Here is a tiny trained network, its code and every weight. The questions are about switching its units off for an input and a target symbol, where a switched-off unit gives its printed mean instead of its output.

import numpy as np


def w(rows, s, z=0):
    codes = np.array(rows[::2]) - 128.0
    scale = np.full(codes.shape[1], s)
    scale[-1] = z or s
    return codes * scale


def f(y):
    return y / 2 * (1 + np.tanh(0.7978845608 * (y + 0.044715 * y**3)))


def softmax(a):
    e = np.exp(a - a.max(-1, keepdims=True))
    return e / e.sum(-1, keepdims=True)


def log_softmax(a):
    a = a - a.max(-1, keepdims=True)
    return a - np.log(np.exp(a).sum(-1, keepdims=True))


def net(x, mask):
    ids = ['ΔΞΠΣΨΩβγεζθλμτ'.index(c) for c in x.split()]
    T = len(ids)
    res = E[ids] + P[:T]
    r = res
    for j in range(2):
        rows = slice(3 * j, 3 * j + 3)
        q, k, v = (r @ M[0][rows].T for M in (Q, K, V))
        z = softmax(np.where(np.tri(T) > 0, q @ k.T / 3**0.5, -1e9)) @ v
        o = O[0][rows]
        res = res + np.where(mask[j], z, o[:, -1]) @ o[:, :-1]
    y = f(res @ A[0][:, :-1].T + A[0][:, -1])
    res = res + np.where(mask[2:14], y, B[0][:, -1]) @ B[0][:, :-1]
    return log_softmax(res[-1] @ U[:, :-1].T + U[:, -1])


Q, K, V, O, A, B = {}, {}, {}, {}, {}, {}
E = w([
[105,107,134,77,133,171,67,134,115,114,124,170],'Δ',
[152,39,122,133,138,131,180,103,115,238,142,114],'Ξ',
[131,120,122,154,144,117,97,141,52,146,83,172],'Π',
[87,28,101,100,149,128,108,160,112,76,70,133],'Σ',
[131,180,180,87,80,78,131,168,158,176,96,107],'Ψ',
[145,190,60,126,164,93,139,50,70,164,70,131],'Ω',
[138,120,51,110,74,122,106,146,126,103,171,61],'β',
[102,69,182,129,151,65,93,148,175,117,249,124],'γ',
[224,114,124,100,126,74,143,161,61,48,149,137],'ε',
[97,135,68,115,159,103,144,45,97,128,104,64],'ζ',
[117,141,41,163,151,106,179,147,110,161,171,35],'θ',
[161,163,58,95,176,117,43,179,145,158,125,151],'λ',
[81,193,123,93,151,159,83,101,57,74,118,40],'μ',
[150,96,168,130,138,144,132,98,38,136,96,88],'τ',
],0.021)
P = w([
[29,161,51,172,1,110,119,72,86,175,175,55],'0',
[100,167,101,36,120,103,153,82,87,169,109,185],'1',
[71,93,86,100,64,108,95,100,138,162,117,90],'2',
[153,98,124,66,73,116,153,110,111,191,140,97],'3',
[168,80,127,84,73,98,121,89,117,136,115,100],'4',
[199,84,129,99,52,104,153,65,104,134,121,75],'5',
[125,114,116,132,87,102,83,104,138,125,126,53],'6',
[135,121,125,131,101,83,55,135,144,101,127,79],'7',
[203,97,131,149,58,95,113,79,138,110,141,66],'8',
[246,73,139,94,114,80,90,135,117,88,86,134],'9',
[208,108,131,96,136,74,59,186,117,80,87,131],'10',
[189,128,130,129,118,62,62,144,133,65,98,108],'11',
[141,145,123,172,94,53,66,133,171,62,116,60],'12',
],0.0088)
Q[0] = w([
[87,169,114,54,130,254,171,107,212,69,179,244],'h1',
[150,57,131,202,194,92,154,128,122,188,66,140],'h1',
[158,117,112,81,141,77,114,135,85,137,41,24],'h1',
[176,121,90,128,96,45,90,174,155,116,105,53],'h2',
[222,136,86,134,128,8,90,129,111,92,165,16],'h2',
[92,111,218,238,97,199,143,90,224,150,105,212],'h2',
],0.0054)
K[0] = w([
[166,97,34,158,128,187,99,144,33,167,60,114],'h1',
[98,205,138,97,99,123,107,110,192,127,110,98],'h1',
[34,134,161,152,142,90,147,81,153,137,186,181],'h1',
[131,167,211,3,56,71,137,213,98,162,104,143],'h2',
[122,208,179,56,55,72,196,176,133,192,63,115],'h2',
[143,34,121,118,216,153,121,75,121,87,172,156],'h2',
],0.0074)
V[0] = w([
[161,163,71,87,76,126,115,168,118,157,31,99],'h1',
[110,74,112,82,141,71,84,113,60,169,150,122],'h1',
[133,103,89,160,150,196,87,96,44,116,147,140],'h1',
[66,157,187,181,90,138,192,107,237,78,54,152],'h2',
[118,75,41,112,148,184,84,69,12,121,179,142],'h2',
[172,100,1,157,170,117,75,113,113,129,216,144],'h2',
],0.0071)
O[0] = w([
[104,169,102,140,118,165,254,122,161,98,103,72,161],'h1',
[100,130,127,52,97,67,48,102,169,113,109,71,242],'h1',
[52,156,77,82,59,120,178,99,75,101,129,132,137],'h1',
[130,227,147,121,135,213,78,88,120,116,218,133,2],'h2',
[131,69,98,81,80,32,109,146,143,114,28,118,186],'h2',
[82,139,146,184,70,59,91,108,20,141,130,112,149],'h2',
],0.0082,0.0091)
A[0] = w([
[95,126,129,130,105,60,63,143,113,155,132,141,25],'n1',
[150,210,63,176,221,154,69,69,167,165,127,197,3],'n2',
[119,101,83,108,118,198,80,129,171,123,165,161,166],'n3',
[186,144,195,175,106,65,171,160,153,143,63,50,238],'n4',
[120,220,83,35,163,132,187,148,141,64,173,150,96],'n5',
[104,166,159,145,78,179,58,62,153,85,2,159,227],'n6',
[119,162,96,78,72,81,153,144,178,87,136,124,76],'n7',
[205,127,151,170,173,51,118,100,162,122,64,121,205],'n8',
[178,49,214,172,81,185,181,226,112,155,192,213,236],'n9',
[179,118,64,60,168,129,134,131,201,131,148,110,68],'n10',
[153,89,164,156,170,195,125,126,24,131,215,62,201],'n11',
[85,85,159,173,94,119,142,102,156,124,130,166,9],'n12',
],0.0077,0.0036)
B[0] = w([
[114,143,141,111,95,162,219,126,100,120,58,109,215],'n1',
[173,102,125,146,108,91,115,131,111,186,77,2,154],'n2',
[67,63,56,151,110,123,41,123,100,166,133,132,146],'n3',
[116,171,79,48,172,166,103,145,183,119,156,115,251],'n4',
[117,212,71,156,58,121,110,106,152,105,116,123,156],'n5',
[135,119,79,131,110,49,128,204,123,155,173,93,173],'n6',
[128,126,129,138,161,149,113,132,84,212,120,122,200],'n7',
[95,143,67,106,116,153,139,188,90,125,108,104,225],'n8',
[132,117,89,54,118,67,98,113,159,108,111,105,137],'n9',
[59,71,137,158,77,94,172,71,89,127,149,110,165],'n10',
[70,175,154,126,189,68,184,146,82,136,131,159,152],'n11',
[111,147,76,141,65,141,193,184,80,160,88,98,126],'n12',
],0.0088,0.018)
U = w([
[60,95,153,86,81,110,162,92,75,202,99,108,220],'Δ',
[161,118,120,100,150,97,111,161,205,162,107,85,229],'Ξ',
[201,126,57,168,215,177,86,241,174,84,134,69,127],'Π',
[55,63,90,159,159,208,98,44,133,73,61,149,116],'Σ',
[100,209,157,89,52,197,97,148,194,222,118,166,154],'Ψ',
[206,120,140,178,114,129,150,38,129,159,12,102,58],'Ω',
[74,105,67,133,58,227,118,126,46,169,198,164,3],'β',
[133,85,164,132,167,33,34,70,134,211,133,136,141],'γ',
[150,149,99,132,58,52,169,68,131,83,155,166,40],'ε',
[103,105,159,150,132,121,142,2,120,122,47,102,42],'ζ',
[102,117,121,225,140,106,205,183,104,173,150,121,17],'θ',
[160,117,75,177,51,191,74,88,123,180,94,129,33],'λ',
[17,192,165,132,119,217,83,99,52,119,84,129,13],'μ',
[81,145,207,124,224,150,154,92,94,155,58,131,153],'τ',
],0.0053,0.0045)

Each question gives the input, a string of symbols that net reads in full, and the target symbol t.
The units are the heads (3 rows each of Q, K, V and O) and the neurons (one row each of A and B). Each row of codes is followed by its name. A weight is (code - 128) times the scale printed after its matrix; where a second scale follows, it is the last column's (O, A, B and U).
mask holds one flag per unit, heads first, then neurons. A switched-off unit (its flag False) gives its mean, the last column of its rows in O or B, instead of its output. The means were averaged over made-up inputs and are rounded, as every weight is.
A unit's drop is (log p(t) with every unit on - log p(t) with that unit switched off) / (log p(t) with every unit on - log p(t) with every unit switched off).
The circuit of an input: a set's keep is (log p(t) with only the set's units on - log p(t) with every unit switched off) / (log p(t) with every unit on - log p(t) with every unit switched off). Starting from the 12 units with the biggest drops (on a tie, the unit counted first), units are removed one at a time, each time the one whose removal leaves the highest keep (on an exact tie, the one counted first), for as long as the keep stays at least 0.8.
circuit, biggest first: the units of the circuit, biggest drop first
unit that matters most: the unit with the biggest drop
k most important neurons: the k neurons with the biggest drops, biggest first
heads that matter: for each layer, one digit per head in row order, 1 if its drop is at least 0.15 and else 0, layers parted by /
drop of u: that unit's drop, to one decimal
input ε ε ε τ θ ε τ θ λ τ, target Π: circuit, biggest first -> n4, n10, n1
input Π ζ Ψ Ξ λ θ Π γ ζ, target γ: unit that matters most -> h1
input μ θ θ Δ τ ε μ ε τ, target Ξ: 3 most important neurons -> n4, n10, n1
input ε τ ε Δ μ Π Ω ζ Δ μ ε γ μ, target Π: circuit, biggest first -> n10, n6
input ε Σ λ θ τ θ β Ψ ε λ Ξ ε τ, target τ: circuit, biggest first -> h2, n11
input μ μ μ Σ Ω ζ θ Δ θ Δ Ξ λ, target Δ: circuit, biggest first -> n10, h2, n1
input θ λ Ω Ψ Σ Σ μ Π τ ε θ, target θ: circuit, biggest first -> h2, n10, n11, h1
input θ β μ Σ Σ θ Ψ ε Σ Ω β ζ, target ζ: 2 most important neurons -> n10, n2
input τ Π λ μ τ ε μ, target Ξ: 2 most important neurons -> n6, n10
input ε ε Σ τ Ψ ε ε Δ θ Ξ, target Ξ: circuit, biggest first -> h1, n9
input ε β Ω θ Ψ Ξ τ τ Ξ, target Ξ: circuit, biggest first -> h1, n4
input ε τ ε λ Σ θ γ ε γ Ω Σ Ψ Ξ, target γ: circuit, biggest first -> h2, h1, n1, n4
input μ Ω ζ β ζ μ, target Ξ: heads that matter -> 00
input Ψ θ ε θ τ Ω γ, target γ: 2 most important neurons -> n1, n8
input β μ Ω θ ε τ Ψ λ, target λ: heads that matter -> 01
input λ Ξ Ψ Π μ, target μ: most important neuron -> n11
input Π Δ Ψ θ Δ Σ μ γ τ, target γ: heads that matter -> 11
input ζ ε Σ λ ε Ξ ε ε ε, target Π: 4 most important neurons -> n4, n10, n8, n11
input Ψ ζ Π, target Π: 2 most important neurons -> n1, n10
input Ψ θ β λ ε γ ε λ β ε Ω γ Ω, target γ: most important neuron -> n1
input Σ γ θ θ Ψ ζ γ Π μ Ω, target γ: drop of n3 -> 0.1
input Ξ μ ε τ τ, target Ξ: drop of n8 -> 0.0
input Ω Π τ λ Ξ ε Ω Σ Ξ τ ε Ψ, target Ψ: drop of h2 -> 0.8
